Below are the code and all the weights of a small trained network. Each question names an input and a class and asks about switching units off, where a switched-off unit gives its printed mean instead of its output.

import numpy as np


def w(rows, s, z=0):
    codes = np.array(rows[::2]) - 128.0
    scale = np.full(codes.shape[1], s)
    scale[-1] = z or s
    return codes * scale


def norm(h):
    return h / np.sqrt((h * h).mean(-1, keepdims=True) + 1e-5)


def f(y):
    return y / 2 * (1 + np.tanh(0.7978845608 * (y + 0.044715 * y**3)))


def log_softmax(a):
    a = a - a.max(-1, keepdims=True)
    return a - np.log(np.exp(a).sum(-1, keepdims=True))


def net(x, mask):
    res = np.array(x, float).reshape(1, 6) / 4 @ E
    u = 0
    for l in range(2):
        y = f(norm(res) @ A[l][:, :-1].T + A[l][:, -1])
        res = res + np.where(mask[u : u + 3], y, B[l][:, -1]) @ B[l][:, :-1]
        u += 3
    return log_softmax(norm(res)[-1] @ U[:, :-1].T + U[:, -1])


A, B = {}, {}
E = w([
[144,97,65,210,120],'x0',
[154,33,182,129,55],'x1',
[128,134,136,132,124],'x2',
[122,72,109,89,196],'x3',
[255,155,156,122,167],'x4',
[129,131,125,130,129],'x5',
],0.0091)
A[0] = w([
[138,212,147,154,41,85],'L0N0',
[114,184,98,126,158,105],'L0N1',
[108,173,183,5,112,2],'L0N2',
],0.013,0.0056)
B[0] = w([
[117,48,90,68,221,251],'L0N0',
[149,107,173,84,40,228],'L0N1',
[169,79,3,247,122,252],'L0N2',
],0.013,0.0035)
A[1] = w([
[139,76,168,103,100,254],'L1N0',
[109,254,39,96,169,83],'L1N1',
[113,112,217,8,126,56],'L1N2',
],0.0078,0.0083)
B[1] = w([
[100,199,98,88,115,254],'L1N0',
[137,6,170,123,20,150],'L1N1',
[185,49,56,168,96,129],'L1N2',
],0.013,0.0077)
U = w([
[154,86,82,217,121,147],'0',
[133,150,90,110,129,188],'1',
[130,140,96,116,131,192],'2',
[120,174,148,136,144,254],'3',
[142,87,158,87,54,71],'4',
[122,64,112,85,195,73],'5',
[108,145,180,151,167,9],'6',
[113,89,251,195,166,2],'7',
],0.019,0.0095)

Each question gives the input, the list of numbers given to net, and the class t.
The units are the neurons (one row each of A and B). Each row of codes is followed by its name. A weight is (code - 128) times the scale printed after its matrix; where a second scale follows, it is the last column's (A, B and U).
mask holds one flag per neuron, layer by layer. A switched-off neuron (its flag False) gives its mean, the last column of its row in B, instead of its output. The means were averaged over made-up inputs and are rounded, as every weight is.
A unit's drop is (log p(t) with every unit on - log p(t) with that unit switched off) / (log p(t) with every unit on - log p(t) with every unit switched off).
The circuit of an input: a set's keep is (log p(t) with only the set's units on - log p(t) with every unit switched off) / (log p(t) with every unit on - log p(t) with every unit switched off). Starting from all 6 units, units are removed one at a time, each time the one whose removal leaves the highest keep (on an exact tie, the one counted first), for as long as the keep stays at least 0.8.
circuit, biggest first: the units of the circuit, biggest drop first
most important unit: the unit with the biggest drop
k most important neurons: the k neurons with the biggest drops, biggest first
input [-2,1,-1,-5,4,-1], class 5: circuit, biggest first : (L0N0)
input [-1,-7,-6,7,-5,6], class 4: 3 most important neurons : (L1N1 L0N0 L0N1)
input [4,3,-8,-5,2,0], class 2: 3 most important neurons : (L0N2 L1N0 L1N1)
input [-8,-5,5,1,8,-4], class 0: circuit, biggest first : (L0N2 L1N0)
input [2,-8,2,-8,7,-5], class 4: circuit, biggest first : (L1N1 L0N2)
input [-4,5,8,7,-2,2], class 2: circuit, biggest first : (L1N0 L0N0 L1N1)
input [-4,-8,-3,5,-1,3], class 4: circuit, biggest first : (L1N1 L0N0)
input [1,1,-3,-8,-7,5], class 5: 2 most important neurons : (L0N0 L0N1)
input [-4,5,2,-3,-8,4], class 3: 2 most important neurons : (L0N1 L1N1)
input [4,5,0,-7,-8,0], class 3: 4 most important neurons : (L0N2 L1N1 L1N2 L1N0)
input [7,3,-1,5,8,3], class 3: 2 most important neurons : (L0N2 L1N1)
input [1,3,-6,7,-1,8], class 1: circuit, biggest first : (L1N0 L0N0)
input [2,0,5,3,-7,4], class 3: 2 most important neurons : (L0N2 L0N0)
input [-6,-4,-6,1,4,6], class 0: circuit, biggest first : (L0N2)
input [1,-1,-4,6,-7,4], class 3: circuit, biggest first : (L0N2 L0N0 L1N1)
input [1,-3,3,5,-8,-1], class 3: circuit, biggest first : (L0N2 L0N0)
input [-6,1,-6,6,5,1], class 0: 3 most important neurons : (L0N2 L0N0 L0N1)
input [2,-8,0,-6,6,5], class 4: circuit, biggest first : (L1N1 L0N2)
input [-7,5,-2,1,-6,2], class 0: 3 most important neurons : (L0N2 L0N1 L0N0)
input [-1,5,5,-2,7,-4], class 3: most important unit : L0N1
